Below are the code and all the weights of a small trained network. Each question names an input and a class and asks about switching units off, where a switched-off unit gives its printed mean instead of its output.

import numpy as np


def w(rows, s, z=0):
    codes = np.array(rows[::2]) - 128.0
    scale = np.full(codes.shape[1], s)
    scale[-1] = z or s
    return codes * scale


def f(y):
    return np.maximum(y, 0)


def log_softmax(a):
    a = a - a.max(-1, keepdims=True)
    return a - np.log(np.exp(a).sum(-1, keepdims=True))


def net(x, mask):
    res = np.array(x, float).reshape(1, 7) / 4 @ E
    y = f(res @ A[0][:, :-1].T + A[0][:, -1])
    res = res + np.where(mask, y, B[0][:, -1]) @ B[0][:, :-1]
    return log_softmax(res[-1] @ U[:, :-1].T + U[:, -1])


A, B = {}, {}
E = w([
[11,57,1,158,64,73,160,171,63,187,78],'x0',
[202,160,174,84,211,112,148,136,99,161,150],'x1',
[167,103,144,147,185,88,215,192,106,212,200],'x2',
[107,42,184,232,123,234,201,195,218,69,187],'x3',
[178,94,147,150,121,147,56,157,225,243,220],'x4',
[139,255,141,138,72,139,179,55,163,151,220],'x5',
[204,135,112,243,64,37,44,196,183,40,33],'x6',
],0.0054)
A[0] = w([
[161,233,173,120,118,213,187,17,179,67,162,250],'neuron 0',
[181,85,146,172,132,168,86,120,237,194,170,141],'neuron 1',
[66,27,111,50,207,186,242,157,61,168,182,212],'neuron 2',
[82,28,126,89,179,175,170,156,83,83,158,206],'neuron 3',
[95,120,85,72,156,88,96,78,41,90,10,182],'neuron 4',
[35,43,142,107,218,184,216,130,99,112,107,176],'neuron 5',
[214,128,178,129,197,94,41,158,113,82,85,251],'neuron 6',
[115,192,83,22,176,99,103,21,65,252,196,183],'neuron 7',
[76,87,20,87,68,81,51,93,105,95,43,228],'neuron 8',
[72,145,97,110,107,95,146,71,85,75,51,79],'neuron 9',
[44,115,57,111,51,112,24,88,83,75,2,161],'neuron 10',
[172,90,160,143,139,167,79,176,245,205,199,152],'neuron 11',
[198,139,161,124,210,64,44,169,94,61,95,157],'neuron 12',
[253,191,182,94,164,59,62,118,89,123,106,205],'neuron 13',
[157,155,177,136,204,15,124,187,116,154,139,29],'neuron 14',
[74,95,42,158,69,84,118,161,94,192,68,97],'neuron 15',
],0.0058,0.0025)
B[0] = w([
[120,205,211,58,113,164,79,164,72,52,211,224],'neuron 0',
[175,85,178,169,97,186,56,187,174,91,131,182],'neuron 1',
[207,172,104,150,174,255,88,240,78,138,110,242],'neuron 2',
[144,175,67,154,161,175,123,209,75,163,116,196],'neuron 3',
[165,125,201,123,64,131,47,156,226,130,124,228],'neuron 4',
[168,149,38,169,184,197,149,189,73,159,93,208],'neuron 5',
[216,164,77,121,172,193,161,108,150,220,58,202],'neuron 6',
[213,233,196,6,161,220,169,55,80,47,211,255],'neuron 7',
[152,115,152,146,44,80,65,166,117,68,170,236],'neuron 8',
[150,131,162,180,69,134,53,185,179,159,100,189],'neuron 9',
[169,57,166,171,15,89,36,179,229,73,134,239],'neuron 10',
[203,90,177,164,118,181,41,205,200,113,105,195],'neuron 11',
[213,126,96,100,174,160,167,84,189,216,72,193],'neuron 12',
[195,188,51,111,231,175,182,115,139,204,50,214],'neuron 13',
[176,92,114,156,132,97,118,112,157,176,52,165],'neuron 14',
[88,119,137,123,93,72,139,152,80,91,182,203],'neuron 15',
],0.0065,0.0094)
U = w([
[133,191,83,77,202,189,199,115,2,95,168,202],'0',
[111,87,192,143,200,124,165,68,181,153,190,2],'1',
[156,83,67,204,139,169,106,161,180,186,51,120],'2',
[144,127,233,100,82,151,89,126,163,41,203,182],'3',
[150,151,76,88,180,82,222,33,144,180,70,73],'4',
[61,56,64,209,70,26,132,148,101,83,144,68],'5',
],0.0075,0.0055)

Each question gives the input, the list of numbers given to net, and the class t.
The units are the neurons (one row each of A and B). Each row of codes is followed by its name. A weight is (code - 128) times the scale printed after its matrix; where a second scale follows, it is the last column's (A, B and U).
mask holds one flag per neuron, in row order. A switched-off neuron (its flag False) gives its mean, the last column of its row in B, instead of its output. The means were averaged over made-up inputs and are rounded, as every weight is.
A unit's drop is (log p(t) with every unit on - log p(t) with that unit switched off) / (log p(t) with every unit on - log p(t) with every unit switched off).
The circuit of an input: a set's keep is (log p(t) with only the set's units on - log p(t) with every unit switched off) / (log p(t) with every unit on - log p(t) with every unit switched off). Starting from the 12 units with the biggest drops (on a tie, the unit counted first), units are removed one at a time, each time the one whose removal leaves the highest keep (on an exact tie, the one counted first), for as long as the keep stays at least 0.8.
units of the circuit, in order: the units of the circuit, biggest drop first
k most important neurons: the k neurons with the biggest drops, biggest first
drop of u: that unit's drop, to one decimal
input [-4,4,2,8,-2,0,-2], class 0: units of the circuit, in order	neuron 10; neuron 4
input [6,1,-7,-5,0,-5,6], class 3: units of the circuit, in order	neuron 8
input [-2,-5,3,-8,0,6,0], class 0: 2 most important neurons	neuron 10; neuron 13
input [-5,4,-6,1,-4,-2,-2], class 0: units of the circuit, in order	neuron 10; neuron 8
input [-6,4,-6,0,-4,3,1], class 0: units of the circuit, in order	neuron 10; neuron 13
input [-8,2,8,7,2,-4,-7], class 2: units of the circuit, in order	neuron 7; neuron 5
input [7,-1,7,-5,1,-6,8], class 5: units of the circuit, in order	neuron 15; neuron 2
input [8,1,7,-6,0,-5,7], class 5: units of the circuit, in order	neuron 15; neuron 8
input [-6,0,4,-6,1,-4,6], class 2: 2 most important neurons	neuron 7; neuron 14
input [8,0,8,-6,7,-2,1], class 0: 4 most important neurons	neuron 10; neuron 7; neuron 4; neuron 9
input [-7,-1,5,-5,1,8,2], class 0: 2 most important neurons	neuron 13; neuron 10
input [5,-5,-7,4,5,1,6], class 5: 2 most important neurons	neuron 7; neuron 0
input [7,-1,-7,-2,-7,-3,0], class 3: 4 most important neurons	neuron 4; neuron 10; neuron 9; neuron 8
input [7,-6,-5,8,-6,3,8], class 5: most important neuron	neuron 7
input [-4,-1,4,-1,-7,7,4], class 0: 3 most important neurons	neuron 10; neuron 0; neuron 4
input [7,0,0,-3,6,0,-3], class 3: 3 most important neurons	neuron 13; neuron 5; neuron 6
input [-4,-5,-1,0,-5,-6,3], class 2: 4 most important neurons	neuron 7; neuron 0; neuron 6; neuron 12
input [-7,2,1,-2,2,-5,3], class 2: drop of neuron 7	0.2
input [0,-6,3,5,-7,-7,-4], class 2: drop of neuron 0	0.4
input [-4,3,-8,-4,0,-4,6], class 2: drop of neuron 14	0.0
input [6,-2,-1,-8,1,5,7], class 3: most important neuron	neuron 4
